Here is a tiny trained network, its code and every weight. The questions are about switching its units off for an input and a target symbol, where a switched-off unit gives its printed mean instead of its output.

import numpy as np


def w(rows, s, z=0):
    codes = np.array(rows[::2]) - 128.0
    scale = np.full(codes.shape[1], s)
    scale[-1] = z or s
    return codes * scale


def f(y):
    return np.maximum(y, 0)


def softmax(a):
    e = np.exp(a - a.max(-1, keepdims=True))
    return e / e.sum(-1, keepdims=True)


def log_softmax(a):
    a = a - a.max(-1, keepdims=True)
    return a - np.log(np.exp(a).sum(-1, keepdims=True))


def net(x, mask):
    ids = ['ΓΔΘΛαμξτψω'.index(c) for c in x.split()]
    T = len(ids)
    res = E[ids] + P[:T]
    r = res
    for j in range(3):
        rows = slice(2 * j, 2 * j + 2)
        q, k, v = (r @ M[0][rows].T for M in (Q, K, V))
        z = softmax(np.where(np.tri(T) > 0, q @ k.T / 2**0.5, -1e9)) @ v
        o = O[0][rows]
        res = res + np.where(mask[j], z, o[:, -1]) @ o[:, :-1]
    y = f(res @ A[0][:, :-1].T + A[0][:, -1])
    res = res + np.where(mask[3:7], y, B[0][:, -1]) @ B[0][:, :-1]
    return log_softmax(res[-1] @ U[:, :-1].T + U[:, -1])


Q, K, V, O, A, B = {}, {}, {}, {}, {}, {}
E = w([
[133,88,164,81,158,107],'Γ',
[136,80,201,124,175,115],'Δ',
[138,73,153,87,153,102],'Θ',
[174,121,146,54,117,62],'Λ',
[135,159,160,160,51,146],'α',
[182,124,143,36,116,82],'μ',
[209,166,147,166,204,142],'ξ',
[126,92,180,204,109,61],'τ',
[154,142,170,3,167,152],'ψ',
[26,167,137,131,166,112],'ω',
],0.017)
P = w([
[119,30,16,53,113,112],'0',
[145,69,86,26,117,75],'1',
[141,79,130,42,123,78],'2',
[139,89,145,39,126,85],'3',
[146,109,171,43,128,81],'4',
[130,114,196,66,124,85],'5',
[141,126,210,79,125,96],'6',
[130,139,219,95,123,91],'7',
[119,154,233,109,127,106],'8',
[122,174,247,115,125,116],'9',
[99,187,253,138,121,138],'10',
[80,197,254,156,125,155],'11',
[117,175,228,113,139,123],'12',
],0.0071)
Q[0] = w([
[135,157,102,202,103,60],'H1',
[172,142,181,143,161,78],'H1',
[135,97,250,80,114,49],'H2',
[106,148,140,86,200,72],'H2',
[147,104,250,93,96,66],'H3',
[76,153,126,111,109,141],'H3',
],0.012)
K[0] = w([
[74,152,84,130,141,72],'H1',
[100,163,181,191,112,135],'H1',
[129,252,130,179,142,179],'H2',
[91,165,158,136,124,119],'H2',
[105,215,175,134,134,160],'H3',
[149,130,98,102,121,168],'H3',
],0.017)
V[0] = w([
[255,191,138,152,100,163],'H1',
[147,85,112,171,56,37],'H1',
[43,69,124,93,125,59],'H2',
[99,144,132,140,249,52],'H2',
[54,119,90,230,85,94],'H3',
[208,40,189,214,127,105],'H3',
],0.0082)
O[0] = w([
[202,187,138,158,132,81,63],'H1',
[119,81,117,130,15,90,216],'H1',
[2,112,124,108,165,77,160],'H2',
[130,145,77,251,178,32,254],'H2',
[99,132,193,179,90,56,65],'H3',
[186,22,129,152,85,103,110],'H3',
],0.0092,0.0053)
A[0] = w([
[241,187,142,70,126,133,253],'N1',
[62,2,143,154,206,162,51],'N2',
[140,185,243,166,151,136,214],'N3',
[112,37,244,66,146,125,169],'N4',
],0.0064,0.0049)
B[0] = w([
[95,76,164,147,161,150,254],'N1',
[250,196,100,164,138,169,203],'N2',
[85,120,75,131,130,115,235],'N3',
[134,193,119,128,44,127,244],'N4',
],0.011,0.0069)
U = w([
[192,180,57,94,113,130,50],'Γ',
[255,253,118,121,119,124,30],'Δ',
[184,158,55,102,106,143,49],'Θ',
[119,63,63,70,124,90,11],'Λ',
[114,168,211,102,65,191,179],'α',
[111,45,75,64,126,115,78],'μ',
[182,56,175,158,183,125,179],'ξ',
[139,42,129,155,100,87,136],'τ',
[109,55,132,100,159,192,151],'ψ',
[84,186,124,124,166,57,253],'ω',
],0.006,0.0035)

Each question gives the input, a string of symbols that net reads in full, and the target symbol t.
The units are the heads (2 rows each of Q, K, V and O) and the neurons (one row each of A and B). Each row of codes is followed by its name. A weight is (code - 128) times the scale printed after its matrix; where a second scale follows, it is the last column's (O, A, B and U).
mask holds one flag per unit, heads first, then neurons. A switched-off unit (its flag False) gives its mean, the last column of its rows in O or B, instead of its output. The means were averaged over made-up inputs and are rounded, as every weight is.
A unit's drop is (log p(t) with every unit on - log p(t) with that unit switched off) / (log p(t) with every unit on - log p(t) with every unit switched off).
The circuit of an input: a set's keep is (log p(t) with only the set's units on - log p(t) with every unit switched off) / (log p(t) with every unit on - log p(t) with every unit switched off). Starting from all 7 units, units are removed one at a time, each time the one whose removal leaves the highest keep (on an exact tie, the one counted first), for as long as the keep stays at least 0.8.
units of the circuit, in order: the units of the circuit, biggest drop first
top k neurons: the k neurons with the biggest drops, biggest first
which heads matter: for each layer, one digit per head in row order, 1 if its drop is at least 0.15 and else 0, layers parted by /
drop when u is switched off: that unit's drop, to one decimal
input Θ α ξ ψ ψ ξ Λ, target ξ: top 2 neurons -> (N1; N4)
input Δ Δ ω ψ τ μ τ Λ, target ω: units of the circuit, in order -> (H2; H3)
input μ ω ψ ξ ξ ψ μ, target ξ: which heads matter -> 110
input ψ μ ω Δ, target ω: units of the circuit, in order -> (H3; H2)
input ω τ τ ξ, target τ: which heads matter -> 101
input Λ τ Γ ξ τ ω ξ α Λ α μ τ ψ, target α: units of the circuit, in order -> (H2)
input ξ τ τ ψ α ω ω μ, target ω: units of the circuit, in order -> (H3; H2)
input Γ τ Λ ξ Θ, target ξ: units of the circuit, in order -> (H2; H1; N1; H3)
input ω ω Θ τ Λ α τ, target α: units of the circuit, in order -> (H2; N4)
input τ ξ ψ Γ μ ψ ψ ψ μ, target ψ: units of the circuit, in order -> (N1; H3; N4)
input Γ τ ψ ξ ψ, target ψ: top 3 neurons -> (N1; N2; N4)
input Θ ω ξ, target ω: units of the circuit, in order -> (H2; H3; N2)
input τ τ α, target α: units of the circuit, in order -> (H2; N4)
input Δ Θ ξ Θ τ Δ Δ ω Δ ξ Θ μ, target ξ: units of the circuit, in order -> (H2; N1; N4)
input τ α μ α, target α: units of the circuit, in order -> (H2)
input Γ τ τ ω μ Γ ψ, target ω: units of the circuit, in order -> (H2; H1)
input ω Θ Γ τ α μ τ ω ξ μ τ ω ψ, target ω: which heads matter -> 011
input ω μ μ τ ω ω Λ Θ Λ, target ω: which heads matter -> 011
input τ Δ Δ, target Δ: which heads matter -> 000
input Γ τ Δ α μ μ, target α: top neuron -> (N4)
input ξ Λ τ Θ ψ α α Θ ξ ω Δ, target ω: top 2 neurons -> (N3; N2)
input ψ Δ τ α Λ ψ, target α: drop when H2 is switched off -> 1.1
input τ Γ Γ ω ω τ Δ τ α α Θ Θ, target α: drop when N4 is switched off -> 0.3
